Below are the code and all the weights of a small trained network. Each question names an input and a class and asks about switching units off, where a switched-off unit gives its printed mean instead of its output.

import numpy as np


def w(rows, s, z=0):
    codes = np.array(rows[::2]) - 128.0
    scale = np.full(codes.shape[1], s)
    scale[-1] = z or s
    return codes * scale


def norm(h):
    return h / np.sqrt((h * h).mean(-1, keepdims=True) + 1e-5)


def f(y):
    return np.maximum(y, 0)


def log_softmax(a):
    a = a - a.max(-1, keepdims=True)
    return a - np.log(np.exp(a).sum(-1, keepdims=True))


def net(x, mask):
    res = np.array(x, float).reshape(1, 8) / 4 @ E
    u = 0
    for l in range(3):
        y = f(norm(res) @ A[l][:, :-1].T + A[l][:, -1])
        res = res + np.where(mask[u : u + 8], y, B[l][:, -1]) @ B[l][:, :-1]
        u += 8
    return log_softmax(norm(res)[-1] @ U[:, :-1].T + U[:, -1])


A, B = {}, {}
E = w([
[57,237,169],'x0',
[125,133,129],'x1',
[127,131,128],'x2',
[128,131,127],'x3',
[125,132,131],'x4',
[25,1,72],'x5',
[98,227,22],'x6',
[126,126,129],'x7',
],0.0056)
A[0] = w([
[229,255,85,112],'L0N0',
[179,139,56,39],'L0N1',
[68,165,19,3],'L0N2',
[157,133,66,40],'L0N3',
[190,216,70,168],'L0N4',
[191,203,106,154],'L0N5',
[196,121,139,55],'L0N6',
[154,126,40,6],'L0N7',
],0.0088,0.0046)
B[0] = w([
[15,195,66,254],'L0N0',
[65,85,16,146],'L0N1',
[237,132,158,166],'L0N2',
[56,47,41,138],'L0N3',
[2,136,96,237],'L0N4',
[47,191,85,218],'L0N5',
[201,138,138,146],'L0N6',
[52,38,70,140],'L0N7',
],0.0067,0.0062)
A[1] = w([
[103,128,53,107],'L1N0',
[115,96,195,179],'L1N1',
[165,139,207,42],'L1N2',
[208,141,124,116],'L1N3',
[254,169,250,165],'L1N4',
[29,118,140,61],'L1N5',
[181,58,118,80],'L1N6',
[32,169,181,251],'L1N7',
],0.0078,0.0022)
B[1] = w([
[101,178,121,193],'L1N0',
[120,63,131,169],'L1N1',
[179,164,91,148],'L1N2',
[226,105,106,141],'L1N3',
[255,180,81,180],'L1N4',
[161,148,127,193],'L1N5',
[132,67,106,164],'L1N6',
[148,152,190,254],'L1N7',
],0.0086,0.0059)
A[2] = w([
[107,113,189,71],'L2N0',
[123,119,141,1],'L2N1',
[134,104,217,137],'L2N2',
[161,152,127,49],'L2N3',
[95,213,122,205],'L2N4',
[136,88,182,169],'L2N5',
[64,219,146,109],'L2N6',
[12,93,158,68],'L2N7',
],0.011,0.0064)
B[2] = w([
[12,150,159,135],'L2N0',
[23,136,250,128],'L2N1',
[1,200,173,154],'L2N2',
[189,57,184,130],'L2N3',
[233,36,140,255],'L2N4',
[41,161,177,163],'L2N5',
[221,68,114,228],'L2N6',
[214,207,183,158],'L2N7',
],0.0066,0.0088)
U = w([
[222,102,139,255],'0',
[220,181,223,39],'1',
[90,174,38,57],'2',
[120,196,118,161],'3',
[82,3,188,153],'4',
[55,121,252,144],'5',
[73,54,76,106],'6',
],0.012,0.0049)

Each question gives the input, the list of numbers given to net, and the class t.
The units are the neurons (one row each of A and B). Each row of codes is followed by its name. A weight is (code - 128) times the scale printed after its matrix; where a second scale follows, it is the last column's (A, B and U).
mask holds one flag per neuron, layer by layer. A switched-off neuron (its flag False) gives its mean, the last column of its row in B, instead of its output. The means were averaged over made-up inputs and are rounded, as every weight is.
A unit's drop is (log p(t) with every unit on - log p(t) with that unit switched off) / (log p(t) with every unit on - log p(t) with every unit switched off).
The circuit of an input: a set's keep is (log p(t) with only the set's units on - log p(t) with every unit switched off) / (log p(t) with every unit on - log p(t) with every unit switched off). Starting from the 12 units with the biggest drops (on a tie, the unit counted first), units are removed one at a time, each time the one whose removal leaves the highest keep (on an exact tie, the one counted first), for as long as the keep stays at least 0.8.
circuit, biggest first: the units of the circuit, biggest drop first
unit that matters most: the unit with the biggest drop
top k neurons: the k neurons with the biggest drops, biggest first
drop of u: that unit's drop, to one decimal
input [-7,5,-8,-4,-4,-3,1,-1], class 2: top 2 neurons	[L1N7, L0N1]
input [-8,3,4,3,1,-4,1,-3], class 2: top 3 neurons	[L0N1, L1N7, L0N3]
input [5,0,4,5,-5,2,8,-3], class 0: top 2 neurons	[L2N4, L2N6]
input [-8,5,3,2,0,-7,1,2], class 2: circuit, biggest first	[L0N0, L0N4]
input [-5,5,3,4,6,-8,1,5], class 2: unit that matters most	L0N0
input [3,2,4,-7,-5,2,7,-6], class 0: circuit, biggest first	[L2N4, L0N2]
input [4,0,-2,-2,1,6,-1,3], class 5: top 2 neurons	[L0N0, L0N5]
input [2,-1,2,7,1,5,0,-6], class 5: top 3 neurons	[L0N0, L0N5, L0N4]
input [1,0,-7,-8,-7,8,-2,-5], class 5: circuit, biggest first	[L2N4, L2N6, L2N7]
input [1,-4,-4,-4,0,6,2,-2], class 0: top 4 neurons	[L2N7, L2N2, L2N5, L1N0]
input [7,-3,1,2,7,2,8,-8], class 0: circuit, biggest first	[L2N4, L2N6, L0N2]
input [-5,-8,3,-6,2,-7,2,-2], class 2: top 3 neurons	[L0N0, L0N4, L0N5]
input [3,4,2,6,-6,1,-1,-5], class 5: top 3 neurons	[L0N0, L0N5, L0N2]
input [-7,6,6,-8,3,-3,2,7], class 2: unit that matters most	L0N1
input [1,4,-6,5,-3,6,-1,-2], class 5: top 3 neurons	[L0N0, L0N5, L2N4]
input [6,-3,-6,5,-2,5,1,1], class 0: top 2 neurons	[L2N6, L2N4]
input [5,-7,-3,4,2,5,-2,-4], class 5: top 3 neurons	[L0N0, L0N5, L0N4]
input [7,7,-8,-8,3,4,3,5], class 0: drop of L2N6	0.1
input [-3,4,-8,-8,-6,-6,1,-7], class 2: drop of L0N4	0.3
input [3,0,-3,5,-6,3,1,-7], class 0: drop of L0N5	0.0
